Below is a small trained network, with its code and all its weights. Each question gives an input and a class and asks what happens when units are switched off, that is, made to give their printed mean instead of their output.

import numpy as np


def w(rows, s, z=0):
    codes = np.array(rows[::2]) - 128.0
    scale = np.full(codes.shape[1], s)
    scale[-1] = z or s
    return codes * scale


def f(y):
    return y / 2 * (1 + np.tanh(0.7978845608 * (y + 0.044715 * y**3)))


def log_softmax(a):
    a = a - a.max(-1, keepdims=True)
    return a - np.log(np.exp(a).sum(-1, keepdims=True))


def net(x, mask):
    res = np.array(x, float).reshape(1, 4) / 4 @ E
    y = f(res @ A[0][:, :-1].T + A[0][:, -1])
    res = res + np.where(mask, y, B[0][:, -1]) @ B[0][:, :-1]
    return log_softmax(res[-1] @ U[:, :-1].T + U[:, -1])


A, B = {}, {}
E = w([
[172,198,80,15,86,220,41],'x0',
[195,153,177,247,139,211,156],'x1',
[148,144,69,175,254,89,47],'x2',
[138,126,156,182,64,37,12],'x3',
],0.0083)
A[0] = w([
[27,89,136,112,160,61,181,116],'n0',
[31,120,94,46,86,20,102,166],'n1',
[164,86,151,80,47,116,205,48],'n2',
[102,144,234,190,71,165,168,150],'n3',
[52,118,116,223,145,105,190,65],'n4',
[79,65,95,38,201,154,209,40],'n5',
[127,127,129,108,194,183,215,31],'n6',
[72,107,162,192,105,82,147,37],'n7',
[102,124,47,145,254,81,102,40],'n8',
[64,76,149,75,43,106,179,84],'n9',
[134,121,169,134,80,76,100,2],'n10',
],0.0085,0.0037)
B[0] = w([
[166,155,72,92,118,181,97,215],'n0',
[87,115,48,216,129,187,208,254],'n1',
[204,101,178,60,207,84,60,191],'n2',
[158,83,161,112,157,116,207,246],'n3',
[148,202,55,21,46,205,73,231],'n4',
[67,193,126,209,72,77,122,212],'n5',
[2,138,186,178,86,54,51,201],'n6',
[106,173,94,109,71,175,86,193],'n7',
[208,93,185,82,211,71,163,210],'n8',
[189,43,154,114,221,109,121,211],'n9',
[35,158,217,141,91,34,67,155],'n10',
],0.0091,0.0074)
U = w([
[190,73,164,88,225,72,133,2],'0',
[119,175,77,45,77,224,69,46],'1',
[46,121,175,246,84,48,60,52],'2',
[143,115,120,210,129,180,191,254],'3',
],0.012,0.0045)

Each question gives the input, the list of numbers given to net, and the class t.
The units are the neurons (one row each of A and B). Each row of codes is followed by its name. A weight is (code - 128) times the scale printed after its matrix; where a second scale follows, it is the last column's (A, B and U).
mask holds one flag per neuron, in row order. A switched-off neuron (its flag False) gives its mean, the last column of its row in B, instead of its output. The means were averaged over made-up inputs and are rounded, as every weight is.
A unit's drop is (log p(t) with every unit on - log p(t) with that unit switched off) / (log p(t) with every unit on - log p(t) with every unit switched off).
The circuit of an input: a set's keep is (log p(t) with only the set's units on - log p(t) with every unit switched off) / (log p(t) with every unit on - log p(t) with every unit switched off). Starting from all 11 units, units are removed one at a time, each time the one whose removal leaves the highest keep (on an exact tie, the one counted first), for as long as the keep stays at least 0.8.
circuit, biggest first: the units of the circuit, biggest drop first
most important unit: the unit with the biggest drop
top k neurons: the k neurons with the biggest drops, biggest first
drop of u: that unit's drop, to one decimal
input [-6,-7,-6,6], class 3: top 2 neurons : (n1 n9)
input [-7,-7,-2,2], class 1: most important unit : n0
input [2,2,-2,2], class 0: top 2 neurons : (n1 n4)
input [-6,-5,2,2], class 1: circuit, biggest first : (n0 n4)
input [7,-5,7,4], class 0: top 2 neurons : (n8 n4)
input [5,-7,-1,5], class 3: top 2 neurons : (n1 n4)
input [-7,-5,-8,-4], class 0: top 2 neurons : (n9 n2)
input [-4,-5,-2,-5], class 2: top 3 neurons : (n5 n6 n3)
input [-8,3,-8,0], class 0: top 2 neurons : (n3 n9)
input [-7,-8,0,2], class 3: top 4 neurons : (n1 n9 n8 n2)
input [4,-7,-5,-7], class 2: circuit, biggest first : (n5 n4)
input [4,-7,6,-4], class 3: circuit, biggest first : (n1 n4)
input [-8,-5,7,-2], class 1: top 2 neurons : (n4 n0)
input [-1,0,-2,-3], class 2: circuit, biggest first : (n8 n1 n4)
input [6,8,-2,3], class 3: circuit, biggest first : (n4)
input [4,-5,-5,4], class 0: top 4 neurons : (n9 n2 n4 n5)
input [-1,-4,5,5], class 0: top 2 neurons : (n8 n5)
input [-4,2,4,-7], class 2: drop of n5 : 0.1
input [3,-7,-1,6], class 3: drop of n5 : 0.2
input [-3,-4,-6,-7], class 2: circuit, biggest first : (n5)
input [-1,-4,-3,0], class 3: drop of n1 : 1.3
